Rows, each with the band of its hidden value
  40   33   11 -336 -201   74   18  151 -133   80  275  229   14  111  128 -525  178  -75 -185  -72  253  197   96  102  244 -237 -132  195  -17  193 -265  -90  -31 -408 -221  -40  187   59  123   61  467   65 -228 | Q439
   2 -210   75  186  117   54   45  -62   85    4  142    4  -23   92  107  238 -210   96  425  183  -64  -48  -26   21 -118  130  137 -164  119  -59  277   27   83   11  206  -16   34  -41 -139  -66  -97 -122  335 | Q423
  76 -156  -46  158  116  115   50 -194   81  134   84   21 -122  154   -9  188  -40  175  294  243   48  -57  -26  -91  -10  158  140 -250  140 -156  196   37 -111  -35   80  112  100    8   28  -48 -106  -31  325 | Q315
 141 -149  -46   60  342  212  228 -296  113   74  148   31   41   96  139  334  -67  -47  261  117   16  -31 -160 -402  -45  285  285 -304  251 -278  125 -123 -173 -113   73   94   15  295  153   -7 -122 -296  394 | Q439
 267  188 -168  231 -183 -599 -279  232  290  120 -202   85 -109   66  143  -98   62  402 -117 -249   87   11  358   22  -30   42 -261   33 -116  100   28  131   60  548   65   43  111 -420  -67   95 -378   50   70 | Q315
   2   32  -34  126 -202 -378 -192  214   67 -106  -26   31    4    9  175  -60 -127  197  145 -160   -7   19  163  229 -135  -20  -76   93 -185  139  160  100  169  225  174  -87   69 -266 -271   60  -82    6  -26 | Q423
  82 -209   66   18  272  296  111 -164  -36  147  231  139  -79  215   77  205 -105   56  225  209  144   15   20 -285  -52  218  250 -308  155 -310  124  -49 -187 -291   34   -2  -36  242   26   -8  -26  -88  446 | Q845
  43  -85 -109   97   83    2  164 -121  133  119   54   53  -68  -24  -97  191   52   41  208   47  -62  -69 -105 -105  -34  132  108 -174   91  -88   35  -71 -196   35   11   91  173   95   63 -101  -14 -142  166 | Q120
  25  147  -70   51  114 -209  -15  -31  273   20  215  -81   13   93   32  -44   42  187  303  -17   81   -7   33  -47 -155  178 -214  128   18   82   29  -59   31   80    6  126   70 -171   73  -26  313 -146   31 | Q120
 -27   70   37   -3  102   76  194  -10  263  -66  203   64  107 -169   85  -18  -42 -123  180 -113 -108   10 -160 -185   24   84  -20  116   44  -76  -49 -174   25   56  -74   13   68  113  122   49  200 -332  109 | Q315
  51   -9  -45 -168   14   69   50  -17 -140   41  132  189   -6   83  118  -92  -13   17   -5  -87  162  102   59 -141  -25   44  139  -83  -64 -153  -17  -15 -182 -245  -77  -43   26  222   -9  106  106  -12   41 | Q439
  57   91   20  153  200 -356  -21   64  239  -75  145  -88  102   16  199  158 -239  220  500 -136  -77   13   91  -41 -370  222 -144   86   36   40  268   64  190  303  182   -2  -74 -171 -141   -2   13 -222  156 | Q423
-183 -153 -118  -64  -43  155  202 -103  -47   75  139  117 -105  -34 -248  150   88  -99  160   95  -36  -96 -170   45  -69   67  227 -173  -94  -52  -62 -156 -342 -290  -19   -3  220  223  -71 -154  305  -53  -10 | Q845
  64   54    7  -39  134 -270  195  161   41   44  101  143   79 -183   62   94 -173   45  318 -306 -174   79   58  -65 -309   63  -61   41   33    2   91   50  -38  221   -8  -93    8  125 -110  -49   16 -193   26 | Q514
 258   35   39  110  172  -23   49  -80  158   57   78   41   47   44  280  -23 -133  177  237  -20   24   97   47 -237   45   95  -38  -35  232 -159  201  113  125  205   -7   99  -12  -10  147  136 -245 -160  312 | Q698
 127   62 -250   96   24 -289 -175 -166   64   59  -34  -73  -82  288   96  107   43  345  158   39  224  -41  146  -57 -194  235   30 -170  -70  -26  176   88 -135   47  145  146   67 -154  -58   42  -69   62   59 | Q439
 -64  -97   -3  -56 -184   27  -26   37 -179   11   81  128  -73   54   29 -137 -109  128  193   68   45   56   64  228  -30 -108   68  -28  -98   26  162  147  -18 -141   16  -54  113  -16 -193   27   96  147  -27 | Q514
 -70 -109   64  -68 -232  187   51   26 -165 -145   50  159   51 -113  190 -186 -169  -80   86  -23  -54   87 -100  142  157 -179  196   31  -89  -74  143   80   88 -126   -2 -100   98  123 -128  169  -24  -11    3 | Q423
 123  317  -79  -29  278 -377  -31  -14  182  -46  180  -66  114   63  203  -20 -115  288  357 -282  116  103  148 -257 -402  301 -216  159  -39  -95  147   69   21  200  -14   84 -139  -40   23  134  188 -185   28 | Q120
 -38 -312  171  -35  154  610  315 -222  -83   47  272  165    3  -20   63   97 -177 -181  316  296  -75   29 -254 -153  171    4  334 -214  249 -276  154  -55  -66 -351  -42  -12   68  370   89    1   47 -166  378 | Q698
 152   14 -112  -41  -56   45   62 -161   22   72   83   12  -14   81   97 -214  150   90   74   66  126   79  -82  -22  229  -49  -12   -5  155   12   12   29  -34  -95 -103  191  217   13  233   60   76  -25   -4 | Q845
 -29 -274  -72 -136 -302  212   24   69 -157  223  113  286 -205  174 -128 -176  251  -94 -253  199  186    0   44  200  313 -203  155 -187  -36  139 -250 -148 -267 -464  -69  -56  340   66  -12 -133  198  173  -32 | Q439
 123 -162  139  -35  147  108  233   38  -14  138  246  141   31  -19  111  -27 -120  -11  344   49  -75  117  -23  -19   24  -62  -16  -30  309   22  103   39   66  -64  -36  -14   90  121   72  -94   47 -135  202 | Q514
  31  182 -117 -232 -328 -244   -7  268  -31   40   47  233   -7 -121   15 -468  210  -10 -260 -340   97  143  111  144  149 -231 -193  248 -195  189 -289  -45  -91  -32 -232  -46  233  -15   38   83  286   46 -354 | Q845
 -97   50   69 -248 -232  172  165   91 -114 -117  180  186  111 -220  119 -424  -54 -163   58 -146  -64  161 -135  138  193 -269  -16  258  -65   52  -48   11   79 -166 -206  -66  152  162   27  148  327  -61 -216 | Q698
   8   91 -172   63 -358 -194  -93   82   96  -29 -157  116  -69 -112   13 -187   95   98 -151 -153  -12  -20   24  135  156 -111   -7   52 -227   37  -37   35  -52  201  -37   21  233 -136  -58  126 -105   40 -123 | Q315
  23 -219   42   98   26  288  293 -155   28  -56   16  105   70 -222  116  174 -169 -178  248   51 -254  -16 -299 -101  157  -24  325 -174  181 -198  187  -16   -1   41   43   -4  139  275   37   36 -259 -259  260 | Q514
-182  194 -109 -102 -116 -157   42   -9  -10 -197   59    9   91 -176   22  -97 -144   66  280 -227  -83   20  -77   89 -258   41   -2  182 -288  -30  145   72  -33   72  -26  -21   37   55 -177  138  286  -70 -234 | Q698
  -2  -28 -124 -151 -128   38   47  -42 -206   62   39  174  -75   37  -22 -119   55   57   -7  -52  122   65   14   15   11  -34  157 -101 -122 -106   -3   44 -250 -227  -94   -2  136  184  -46   64  107   96  -73 | Q845
-211 -155   24   30 -202  215   24   15   25  -59   98  148  -75  -41  -47    5  -83  -71   91  130  -51  -83  -86  134   62  -36  189  -61 -187  -52   41  -85  -59 -157   52 -102  143   26 -184   19  135  -16   87 | Q698
-128   51  -35   52 -150 -180 -134  128  158  -12  137   40  -78   80  -31  -87  -31  176  178   20   59  -49  128  190 -138   42 -142  109 -210  137   36  -20   33   34   63  -36  103 -255 -188  -18  279   31  -31 | Q698
-171 -174  -53  147 -283   22   47   29  179   -6   58   19  -91  -70 -142    0   68  -45  179  186 -149 -137 -160  342  148 -116   19    9  -41  243    3 -108   40   10   97   21  345 -198  -96 -162  170  -48  -28 | Q514
-148 -311   56  -13  -10  534  320 -149   17   68  196  197  -69 -106 -143  133   30 -299  100  242 -117  -82 -312  -74  240  -20  350 -220   91 -174  -80 -239 -227 -352  -60  -27  227  340   73 -100  155 -184  241 | Q120
 -27 -129  105  -33   92  117  115   -7  -84    7  215  109   17   28  106   40 -224   43  375   63  -28   63   -3   10 -136   30   99  -58   69  -82  209   70   25 -130   44  -70   -2  116 -119   -3   96  -65  174 | Q514
 343   67 -168   43  106 -325  -75  -30   44  201  -29   68  -61  220  180    2   70  315   40 -108  209   91  235 -183  -73  137  -67 -153  130  -43   77  119 -112  143   18  121   58  -62   95   42 -246   15  142 | Q439
-220 -253  178  -41   64  182  222  136  -15  -42  317  163   36 -102  -31  171 -208 -211  358   44 -172  -25 -111   98 -164   19  164  -33  -12   21   41 -168  -13 -238   95 -213   56  187 -231 -160  307 -209  149 | Q423
-149  166   94 -256  -83  -72  -29  151 -151 -178  287   90  128  -23  197 -360 -230   84  294 -192   80  182   97  152 -228  -72 -138  318 -217   53  127  119  147 -166  -78 -126  -70   17 -199  175  484   17 -215 | Q514
 -48  127 -198  -71 -211 -234  -18   61  -64  -20  -81  134  -50 -105  -58  -90   33  119  -14 -243   13   15   48   69 -125   -1   48   10 -291  -50    1   62 -216   69  -61  -23  132   51 -147   90   59   57 -192 | Q120
 -95 -181   34  -60 -478   74   67  224 -105  -72    9  215   -6 -206   43 -317   56 -208 -122  -53 -129   56 -122  401  376 -398   79  115  -83  231 -109  -46   99 -106  -38 -128  344  -16 -101    1   64   14 -181 | Q423
  33 -192   15   92 -110  239  173   -8  133   93   24  210  -71 -123  -15   32   48 -148  -57   75 -111  -44 -140  -64  300  -74  184 -150   89  -98  -78 -134  -96   -8  -45  -16  232  124   85  -17 -149 -150  234 | Q315

 661 -162  -33 -164 -558  214  209  224  314  205  -81 -337 -216   14  315  324   45 -483  -82 -135  -49   40  187   66   43 -418 -258 -315 -111 -147  667 -177  124 -243 -327   -8 -120 -391  -19  364   49  448   87 | F
-146 -180 -199  300   -3 -257  -58  133 -491  -23   -6  391   49 -110  280 -147   21  263  289  129  167   27   21  176   89  109 -196  -39  -99   77  -64   71 -240  130  -41 -117   13   19  232  -87  -61  -15 -490 | Q
  62   -3   -5  -27 -179  -73  186   43   41  108   -1  -55   24  -22  251  154    9  -73  -28 -100  -24   71  167  -25  -33 -104  -32 -114  -42   27  208  -36   16  -94  -65  -74  -53  -51    4   51 -113   39  -20 | F
-145  297  107   81   22  -24   73 -102  -19   40 -309 -157  -62  -49 -148   -6 -100  164   29  163 -142 -107 -114 -163  -61   50  102  112  169   -3  -65   54   -5   51  338  -46  125  171 -176  -16  202   90  101 | G
-363  372  289   53  -48  -82 -109  -65  -99  219 -366  -91  265  148 -143 -144 -313  193   83  165  110  174 -300 -345   36  269  220  -77  340   81 -351  172  -55  267  322 -127  237  390 -102 -172  131 -242  245 | E
  -3 -125 -218  240   87 -114   80   21 -197   40  117  106 -132 -174   38  182 -163   79  123   65 -110  -82  103  116   -2  -40 -305 -133    1 -119  399 -266 -262   63  -84   79 -314 -105   74 -109 -217  209 -274 | F
 -94  -37 -181  236  238 -300   97   49 -285  -48  126  239   51  -53  204  -78 -104  219  116  -21 -194 -115  160  102  -28  153  -11   63  -64  -38   79  -98 -107   13  -51   13 -176  -33   88  -85 -190   43 -318 | G
 259   46 -236  119 -183 -155  259   -1  215   38  176   19   69  -21  303   29  211  -78  135  -20 -124 -132  193   44   77  168  203   15 -392  -53  -55  165  391 -240  -33  -78  246  -21   48  359   18  127   89 | E
 576  -55  -38  -89 -617  208  280  -89  594  170   65 -222 -313 -160  222  399  581 -447  116  -35  114   34  208  -35  -54 -249   27  -41 -597   55  164  255  461 -415  -16 -223  328 -201  -24  606  263  308  220 | Q
 302   62  107  -64 -303   55   61   97  114   97 -254 -167 -128   90  191  -24  125 -178  -10  -15  -38   -3   31  -42  -24 -128   65   16  -80   22   84  121  166 -149   -5 -117  173 -123  -66  277  272  213   52 | G
 441 -179 -193  -41 -448   41  262  146  144   98   42  -81  -95 -112  423  241  217 -235   82  -61   20   -5  243  142   62 -241 -176 -192 -309  -46  357    4  175 -258 -167 -103   52 -225   80  346    4  286  -61 | Q
-252  132   -9  205  164 -152  -55 -122 -176   74  -55   69  -19   -1 -130  -25 -172  154   80  127  -87  -33  -72  -87  -46  175   17   13  106    2  -27  -39 -148  121  169    8  -35  152  -30 -149  -36   -1  -34 | N
-154  -43 -190  312  142 -222 -149  -19 -327   33   34  257   -9   68   38 -182  -96  160  174  174  -23  -92  -39   91   53  255  -57  -14  -75  -16  -90   18 -149   96   53   14   36   80  108  -54  -27   55 -225 | U
-354  139  -22  206  269 -210  -69 -125 -263   84  -23  107   64   46 -121  -58 -289  219   56  112 -133  -33  -61  -89  -51  236   22  -14  170   -9  -33  -96 -206  157  185   44 -106  202  -26 -242 -138  -63  -47 | E
 125  -52   69  -52 -141  -25  -37  -44   95  210   53  -55  -99  187  133   96   17 -289  -91 -122  -35  122  124  -61 -103  -52   20 -122 -110   51  197  -35   37 -138 -120  -36  -55  -99   -2  100  -62   70   94 | E
  55  109   61   -3 -137   45  137  -26   67  102 -177 -176 -118  -75   10  172  -42  -23   -3   44  -79  -17   25  -87  -65 -130  -65  -46   58  -21  207  -49  -25  -37  125  -45  -24   -6 -105   50   71  162   47 | F
-132  -56 -127  187 -147 -171  -61  108 -405  -49 -239  195  -19   -7  244 -216  100  167  112  161  130  -32  -31  147   93   11 -100   18   10  118 -108  161 -135   47   67 -117  215   58  106    3  143   51 -304 | G
 -82  -18  -32  115  123 -130  -85  -45 -125  156   75   61   -9  154   20    4 -220  -24  -10    2 -113   12   49  -30  -56  116  -52 -123   19  -43  151 -142 -150   34  -25   60 -171    9   13  -90 -169   41  -44 | U
-121   39  112   92  137 -137 -209  141 -341  189 -172   52  151  269   44 -200 -494   98   17   33  -75   82 -118  -80   17  156  -67 -184  305  -74   89 -166 -283  228  -40   53 -204   46   17 -212  -96  -14 -109 | U
 -89  -38  -12   83   29 -185  -57   -4 -155  136   71  126   60  146  164  -44  -98  -36    7  -64  -25   93   85  -18  -41  109   24  -93  -27   53   53  -31  -77   -2  -84  -30  -74   12   70  -59 -154  -54  -72 | E
-284  294  404   29   11  -68 -103   20 -211  159 -437    5  166   44  -56 -158 -215  301  182  116  136  204 -255 -317  -76  152  158   68  268  142 -351  200 -138  269  318 -224  136  262  -76 -168  218 -218  -28 | Q
-274  108  282 -100  -94   15  -15 -129  -59  235 -182  -77    2   -1  -31  205 -108   12  -21  -15  134  271  -26 -241 -175 -103  -49 -122  165  172   53    4 -200   77  210 -150  -64  162  -75 -188  -63 -162   73 | Q
-247   66  -90  243  248 -282  -43   99 -439   22  -78  180  182   47   80 -193 -389  304  114   86 -144  -57  -51   19   59  230  -41  -53  242  -73   23 -139 -248  217   28   48 -162  111   60 -244 -154  -24 -234 | N
-115  236  186  -52 -184  -75  186   52  -10  138 -253  -77  264  -52  192   25  -87  194  134   20   80  144  -40 -219    5   67  152  -48   91   85 -190  177   82   65  229 -215  181  214  -48    3   64 -164   81 | Q
 -52  -29  -17   96   24  -60  -66 -101  -77  120   17    9 -181   52  -39   95  -55 -106  -37   12  -76   14   53  -14 -100  -29  -96  -64    4   16  224 -114 -143  -25   -6   27 -129  -40  -14  -49  -72  118  -37 | N
  21  -23 -267  135 -188 -246  221 -123  123    1  269  188   62  -37  370   20  436  -54  108  -39   33  -46  264   77   25  179  232   72 -511  140 -223  304  355 -288   15 -163  358   73  116  295  -49  -56   15 | E
 226   28  -92   82 -329  -52   94   74   92   84  -77  -30    5   24  237  -27  153 -118  113   50   49  -14   29   14  110   42   74  -61 -188    3  -29  178  219 -113  -40 -115  276  -25   44  282  160  137   54 | N
 513   62  161  -85 -139  230   43   72  148   85 -355 -311 -423    2  -34   88   26 -174   25   57 -274 -170    3  -31 -166 -278  -90  114  -64 -128  343  -73   85 -175  117  -25  -60 -286 -196  326  417  526   -7 | Q
-361   96   98  140  201 -193 -155  -87 -278  158  -48  119   94  132  -79  -70 -308  133   23   43  -22  118  -77 -138  -72  198   16  -80  214   57  -34  -80 -258  190   95   -2 -132  177    5 -285 -160 -152  -45 | E
 320  -73  -63   -5 -215  -59    5  171    5  129  -46  -23   22  230  341 -116   -7 -182    4  -51  -74  -23  105   67   58   17   28 -118 -163  -58  108   42  145 -146 -157  -34   87 -147   47  262   67  182  -21 | U
 114  162   69   77 -102  -51  -22   55   42  153 -166  -69   91  160   69 -134 -125    6  109   87  -54  -18  -94 -126   54  189  154  -39  -22  -59 -131  118  131   25   89  -63  181   71  -40  156  166   70  110 | U
-115 -113   -7  115   95 -119 -169  -21 -257  148   32  106 -112  129   11   21 -207  -80  -41  -19  -44   88   37   21  -81   -7 -178 -147  107   13  277 -204 -299   71 -118   55 -266  -64   55 -179 -180   62 -153 | N
-284   94  269  -91  -12  -57 -156 -180   -4  280  -48  -35   30  278  -25   49 -117 -134 -156  -83   74  262    7 -243 -182   53  104 -120   91  178  -41   28 -122   15  100  -77  -23  157  -67 -151 -118 -215  177 | U
 -83  141 -126   42 -216 -144  229 -121  154   88   69  -31  149   -8  207   90  155  -26   20    9    6    0  124  -70   48  133  198  -56 -185   74 -135  191  260 -155  131 -112  298  190   -7  156  -52  -79  212 | E
-261  -31  101  181  203 -155 -267 -176 -155  215  134  209  -68  182 -118  -22 -131  -22   56   17   58  160  -24 -125 -147  213   -1  -58  -48   95  -50  -29 -237  114   11  -16 -138   78   57 -182 -157 -124  -84 | U
-214  142  -14  164   22 -114  -90  -44 -189  115 -161   23   82  100  -51 -111 -213  142   74  181   -8  -22 -134  -79   52  195   14  -81  136  -14 -104   33 -110  137  192   -8  104  202  -23  -87   35   -9   28 | U
 -98  -44  -19  136  162 -173   30  104 -331   67  -25  147   58  -58  138   11 -275  212  135    0  -96   24   58   16  -49   33 -164  -77  112  -45  195 -183 -268  132  -15   -9 -295  -27   63 -187 -182   31 -304 | Q
 336  -89  -48  -54 -329  118   72  123  -23   34 -280 -174 -299   -3  208   68  141 -185  -52   48  -71 -104   90  132  -23 -329 -208  -42  -61  -21  349  -24    5 -189   -8  -44   50 -225  -56  253  243  400 -105 | F
 393   34 -305  199 -277  -39  386    9  304  -31  119  -49 -107 -292  213  201  312  -24  257   96  -99 -232  169   87  102   24   31   44 -446 -124   87  136  363 -231   23  -87  232  -98   26  436  132  319   -5 | F
-352  139  153  -91 -105  -91  206 -226  104  198   54  -30  134 -102   94  322   53   43  -20  -93  126  257  141 -244 -166  -19   87 -100  -24  212  -40   83  -20  -42  225 -188   20  249  -47 -139 -234 -296  153 | Q
